Here is a tiny trained network, its code and every weight. The questions are about switching its units off for an input and a class, where a switched-off unit gives its printed mean instead of its output.

import numpy as np


def w(rows, s, z=0):
    codes = np.array(rows[::2]) - 128.0
    scale = np.full(codes.shape[1], s)
    scale[-1] = z or s
    return codes * scale


def f(y):
    return y / 2 * (1 + np.tanh(0.7978845608 * (y + 0.044715 * y**3)))


def log_softmax(a):
    a = a - a.max(-1, keepdims=True)
    return a - np.log(np.exp(a).sum(-1, keepdims=True))


def net(x, mask):
    res = np.array(x, float).reshape(1, 6) / 4 @ E
    y = f(res @ A[0][:, :-1].T + A[0][:, -1])
    res = res + np.where(mask, y, B[0][:, -1]) @ B[0][:, :-1]
    return log_softmax(res[-1] @ U[:, :-1].T + U[:, -1])


A, B = {}, {}
E = w([
[124,128,19,192,212,41],'x0',
[150,177,229,165,123,2],'x1',
[156,211,57,72,12,87],'x2',
[225,36,115,115,99,89],'x3',
[28,73,127,235,10,98],'x4',
[117,121,125,115,136,109],'x5',
],0.0081)
A[0] = w([
[109,115,59,83,99,163,119],'neuron 1',
[119,74,62,168,202,91,86],'neuron 2',
[98,71,185,149,196,180,56],'neuron 3',
[110,94,157,142,168,135,55],'neuron 4',
[147,171,118,106,90,120,51],'neuron 5',
[119,74,162,195,186,156,17],'neuron 6',
[180,140,118,99,176,121,87],'neuron 7',
[154,131,89,181,143,113,154],'neuron 8',
[123,118,121,181,86,148,119],'neuron 9',
[142,176,51,79,36,100,2],'neuron 10',
[66,198,121,165,156,191,149],'neuron 11',
[43,100,110,195,105,101,63],'neuron 12',
[132,165,52,146,150,88,106],'neuron 13',
[73,127,75,148,122,211,186],'neuron 14',
[124,104,134,194,98,136,40],'neuron 15',
[86,161,66,196,189,115,96],'neuron 16',
[207,170,161,90,190,109,66],'neuron 17',
[90,115,177,85,66,152,139],'neuron 18',
[114,108,167,70,97,148,83],'neuron 19',
[140,110,64,148,136,59,112],'neuron 20',
[130,127,134,130,128,120,166],'neuron 21',
[116,102,121,179,90,118,98],'neuron 22',
[157,177,119,104,163,148,61],'neuron 23',
[136,118,30,103,75,194,154],'neuron 24',
[201,126,209,207,102,79,118],'neuron 25',
[90,92,111,83,121,153,196],'neuron 26',
[184,5,91,72,80,116,149],'neuron 27',
[153,176,104,77,220,111,104],'neuron 28',
[134,67,43,113,126,157,184],'neuron 29',
[77,103,126,146,82,100,145],'neuron 30',
[229,74,122,180,105,143,122],'neuron 31',
[231,93,96,192,121,108,73],'neuron 32',
[172,223,155,159,90,26,165],'neuron 33',
[164,165,40,187,136,122,80],'neuron 34',
[154,181,163,145,109,91,82],'neuron 35',
[91,111,103,183,81,125,91],'neuron 36',
[86,208,82,95,98,116,100],'neuron 37',
],0.011,0.0065)
B[0] = w([
[102,177,113,169,174,129,186],'neuron 1',
[141,159,184,149,95,162,212],'neuron 2',
[213,151,61,227,62,112,194],'neuron 3',
[198,97,67,207,71,122,148],'neuron 4',
[143,135,93,174,114,187,142],'neuron 5',
[215,87,73,196,112,137,176],'neuron 6',
[87,93,69,102,118,177,179],'neuron 7',
[150,142,186,99,116,123,176],'neuron 8',
[133,92,103,78,150,153,161],'neuron 9',
[248,48,57,232,57,136,189],'neuron 10',
[43,232,122,100,37,2,201],'neuron 11',
[120,109,65,89,133,170,199],'neuron 12',
[169,132,214,95,85,209,188],'neuron 13',
[118,153,145,134,190,106,220],'neuron 14',
[102,107,74,108,108,193,149],'neuron 15',
[136,98,214,120,89,140,205],'neuron 16',
[98,133,82,116,131,174,206],'neuron 17',
[171,130,198,109,127,163,177],'neuron 18',
[152,150,190,119,98,206,150],'neuron 19',
[117,123,192,133,103,141,193],'neuron 20',
[124,126,135,122,146,115,143],'neuron 21',
[106,73,64,79,150,192,167],'neuron 22',
[103,80,87,98,99,161,160],'neuron 23',
[143,109,156,154,220,139,224],'neuron 24',
[87,171,129,168,199,157,216],'neuron 25',
[140,141,184,161,187,103,179],'neuron 26',
[20,222,139,156,73,71,220],'neuron 27',
[66,94,82,105,123,183,223],'neuron 28',
[112,117,167,136,213,115,217],'neuron 29',
[123,74,94,58,181,185,187],'neuron 30',
[62,224,102,94,79,96,181],'neuron 31',
[116,167,130,123,82,112,178],'neuron 32',
[118,135,143,158,227,136,251],'neuron 33',
[167,139,179,133,107,139,178],'neuron 34',
[150,182,98,166,189,131,162],'neuron 35',
[68,140,108,87,139,183,180],'neuron 36',
[126,120,107,202,74,74,178],'neuron 37',
],0.0078,0.011)
U = w([
[215,86,69,219,84,136,130],'0',
[105,81,68,44,143,211,94],'1',
[130,116,161,126,142,125,251],'2',
[162,124,254,121,88,203,89],'3',
[123,130,151,178,234,116,65],'4',
[66,170,122,135,69,64,120],'5',
[180,48,182,43,168,27,144],'6',
[200,34,115,35,75,31,88],'7',
],0.0096,0.017)

Each question gives the input, the list of numbers given to net, and the class t.
The units are the neurons (one row each of A and B). Each row of codes is followed by its name. A weight is (code - 128) times the scale printed after its matrix; where a second scale follows, it is the last column's (A, B and U).
mask holds one flag per neuron, in row order. A switched-off neuron (its flag False) gives its mean, the last column of its row in B, instead of its output. The means were averaged over made-up inputs and are rounded, as every weight is.
A unit's drop is (log p(t) with every unit on - log p(t) with that unit switched off) / (log p(t) with every unit on - log p(t) with every unit switched off).
The circuit of an input: a set's keep is (log p(t) with only the set's units on - log p(t) with every unit switched off) / (log p(t) with every unit on - log p(t) with every unit switched off). Starting from the 12 units with the biggest drops (on a tie, the unit counted first), units are removed one at a time, each time the one whose removal leaves the highest keep (on an exact tie, the one counted first), for as long as the keep stays at least 0.8.
units of the circuit, in order: the units of the circuit, biggest drop first
most important unit: the unit with the biggest drop
top k neurons: the k neurons with the biggest drops, biggest first
drop of u: that unit's drop, to one decimal
input [7,1,-4,-5,2,1], class 3: most important unit	neuron 16
input [-7,-8,-5,-6,7,-3], class 4: top 3 neurons	[neuron 14; neuron 26; neuron 24]
input [8,-2,3,-7,-3,1], class 3: units of the circuit, in order	[neuron 13; neuron 16]
input [1,-2,3,8,7,-3], class 5: top 3 neurons	[neuron 27; neuron 31; neuron 32]
input [6,-6,0,8,-3,2], class 5: top 2 neurons	[neuron 27; neuron 31]
input [7,1,2,-8,-5,-1], class 5: top 2 neurons	[neuron 11; neuron 37]
input [6,2,4,-7,-6,2], class 5: top 4 neurons	[neuron 11; neuron 37; neuron 30; neuron 24]
input [5,-7,1,-6,0,-6], class 4: top 3 neurons	[neuron 24; neuron 14; neuron 29]
input [8,-3,-7,-3,2,-4], class 3: top 2 neurons	[neuron 16; neuron 2]
input [-2,1,-2,-7,-6,4], class 5: top 2 neurons	[neuron 11; neuron 30]
input [-2,7,6,-3,5,-2], class 4: top 2 neurons	[neuron 33; neuron 25]
input [-6,7,-2,0,5,-4], class 4: units of the circuit, in order	[neuron 25; neuron 33]
input [8,3,1,-6,-6,5], class 3: top 2 neurons	[neuron 13; neuron 16]
input [8,-8,-7,-8,0,-3], class 3: top 3 neurons	[neuron 16; neuron 2; neuron 13]
input [2,1,-8,-2,8,-1], class 0: top neuron	[neuron 3]
input [8,-1,-8,7,-3,-8], class 0: top 3 neurons	[neuron 6; neuron 3; neuron 4]
input [6,-7,2,4,-4,-5], class 4: top 3 neurons	[neuron 29; neuron 24; neuron 1]
input [2,-4,-2,-6,7,-2], class 1: top 2 neurons	[neuron 12; neuron 30]
input [0,4,2,-7,-8,-1], class 1: drop of neuron 37	0.0
input [4,-1,4,-2,-5,0], class 1: units of the circuit, in order	[neuron 28]
input [-2,-4,8,-6,-3,-3], class 0: drop of neuron 10	0.6
input [4,2,-3,7,1,2], class 5: drop of neuron 27	0.2
input [7,-6,0,-6,-6,-5], class 3: drop of neuron 13	0.4
